Here is a tiny trained network, its code and every weight. The questions are about switching its units off for an input and a class, where a switched-off unit gives its printed mean instead of its output.

import numpy as np


def w(rows, s, z=0):
    codes = np.array(rows[::2]) - 128.0
    scale = np.full(codes.shape[1], s)
    scale[-1] = z or s
    return codes * scale


def norm(h):
    return h / np.sqrt((h * h).mean(-1, keepdims=True) + 1e-5)


def f(y):
    return np.maximum(y, 0)


def log_softmax(a):
    a = a - a.max(-1, keepdims=True)
    return a - np.log(np.exp(a).sum(-1, keepdims=True))


def net(x, mask):
    res = np.array(x, float).reshape(1, 4) / 4 @ E
    u = 0
    for l in range(4):
        y = f(norm(res) @ A[l][:, :-1].T + A[l][:, -1])
        res = res + np.where(mask[u : u + 4], y, B[l][:, -1]) @ B[l][:, :-1]
        u += 4
    return log_softmax(norm(res)[-1] @ U[:, :-1].T + U[:, -1])


A, B = {}, {}
E = w([
[79,154,2,89,95],'x0',
[59,152,164,71,173],'x1',
[129,130,127,128,129],'x2',
[166,23,102,88,173],'x3',
],0.0079)
A[0] = w([
[112,134,147,20,180,30],'0.n1',
[251,139,104,110,122,59],'0.n2',
[70,169,145,137,237,1],'0.n3',
[136,74,115,134,170,66],'0.n4',
],0.011,0.0017)
B[0] = w([
[83,81,139,130,90,253],'0.n1',
[2,103,142,160,139,233],'0.n2',
[125,109,179,172,52,245],'0.n3',
[103,157,151,91,197,214],'0.n4',
],0.0094,0.0038)
A[1] = w([
[157,207,167,142,86,105],'1.n1',
[146,151,247,103,186,139],'1.n2',
[139,101,85,206,108,108],'1.n3',
[219,144,199,114,165,249],'1.n4',
],0.011,0.002)
B[1] = w([
[93,177,97,98,254,212],'1.n1',
[230,119,81,200,121,254],'1.n2',
[71,105,252,113,120,188],'1.n3',
[185,190,69,81,72,196],'1.n4',
],0.0095,0.0063)
A[2] = w([
[232,164,163,87,191,58],'2.n1',
[61,188,178,168,35,46],'2.n2',
[98,131,255,164,87,248],'2.n3',
[183,7,149,60,114,14],'2.n4',
],0.0076,0.0017)
B[2] = w([
[118,45,128,53,111,192],'2.n1',
[133,103,142,122,119,229],'2.n2',
[138,66,120,115,32,253],'2.n3',
[1,188,160,153,208,188],'2.n4',
],0.0097,0.0054)
A[3] = w([
[64,114,41,6,85,191],'3.n1',
[137,123,95,84,251,148],'3.n2',
[75,87,190,104,159,5],'3.n3',
[146,204,200,124,109,232],'3.n4',
],0.012,0.0017)
B[3] = w([
[223,94,142,145,128,254],'3.n1',
[68,254,127,139,152,197],'3.n2',
[132,161,152,142,46,200],'3.n3',
[49,107,110,88,161,188],'3.n4',
],0.0099,0.0078)
U = w([
[23,44,147,160,63,62],'0',
[15,237,103,158,254,48],'1',
[232,106,71,157,178,251],'2',
],0.013,0.0019)

Each question gives the input, the list of numbers given to net, and the class t.
The units are the neurons (one row each of A and B). Each row of codes is followed by its name. A weight is (code - 128) times the scale printed after its matrix; where a second scale follows, it is the last column's (A, B and U).
mask holds one flag per neuron, layer by layer. A switched-off neuron (its flag False) gives its mean, the last column of its row in B, instead of its output. The means were averaged over made-up inputs and are rounded, as every weight is.
A unit's drop is (log p(t) with every unit on - log p(t) with that unit switched off) / (log p(t) with every unit on - log p(t) with every unit switched off).
The circuit of an input: a set's keep is (log p(t) with only the set's units on - log p(t) with every unit switched off) / (log p(t) with every unit on - log p(t) with every unit switched off). Starting from the 12 units with the biggest drops (on a tie, the unit counted first), units are removed one at a time, each time the one whose removal leaves the highest keep (on an exact tie, the one counted first), for as long as the keep stays at least 0.8.
circuit, biggest first: the units of the circuit, biggest drop first
most important unit: the unit with the biggest drop
top k neurons: the k neurons with the biggest drops, biggest first
top k neurons in layer l: the k neurons of layer l with the biggest drops, biggest first
drop of u: that unit's drop, to one decimal
input [8,-2,-6,5], class 2: circuit, biggest first -> 3.n1
input [1,-3,-1,5], class 1: top 3 neurons -> 0.n4; 2.n3; 0.n3
input [-2,-6,-5,6], class 0: top 2 neurons -> 0.n2; 1.n1
input [-7,7,8,-6], class 0: top 2 neurons -> 0.n3; 3.n4
input [1,-5,-3,7], class 1: top 3 neurons -> 0.n4; 0.n3; 2.n3
input [-6,5,-2,2], class 2: top 2 neurons -> 1.n2; 0.n2
input [5,-3,3,-5], class 1: top 4 neurons -> 2.n3; 0.n1; 2.n1; 1.n1
input [-8,-4,-7,-6], class 2: top 2 neurons -> 1.n2; 2.n4
input [7,-8,-5,4], class 0: top 3 neurons -> 1.n3; 1.n4; 1.n1
input [7,8,-6,-6], class 0: top 2 neurons in layer 0 -> 0.n3; 0.n1
input [7,6,2,3], class 2: top 2 neurons -> 3.n1; 1.n3
input [7,-5,4,-5], class 2: top 3 neurons -> 3.n1; 0.n3; 2.n4
input [7,-7,-7,6], class 0: top 4 neurons -> 0.n2; 1.n1; 1.n3; 1.n4
input [7,6,-3,-4], class 2: most important unit -> 3.n1
input [-3,4,-2,5], class 1: top 3 neurons in layer 1 -> 1.n3; 1.n2; 1.n4
input [2,-7,6,5], class 0: top 2 neurons -> 0.n2; 1.n3
input [-7,-1,-2,-5], class 2: top 2 neurons in layer 2 -> 2.n4; 2.n1
input [-4,-3,6,6], class 1: top 2 neurons in layer 0 -> 0.n2; 0.n4
input [-2,-2,0,3], class 1: top 2 neurons in layer 1 -> 1.n3; 1.n2
input [0,-7,-5,5], class 0: most important unit -> 0.n2
input [-3,-2,-7,3], class 1: top 2 neurons in layer 0 -> 0.n2; 0.n4
input [5,-3,-6,-2], class 2: drop of 0.n2 -> 0.5
input [-2,-4,-6,-7], class 1: drop of 1.n1 -> 2.9
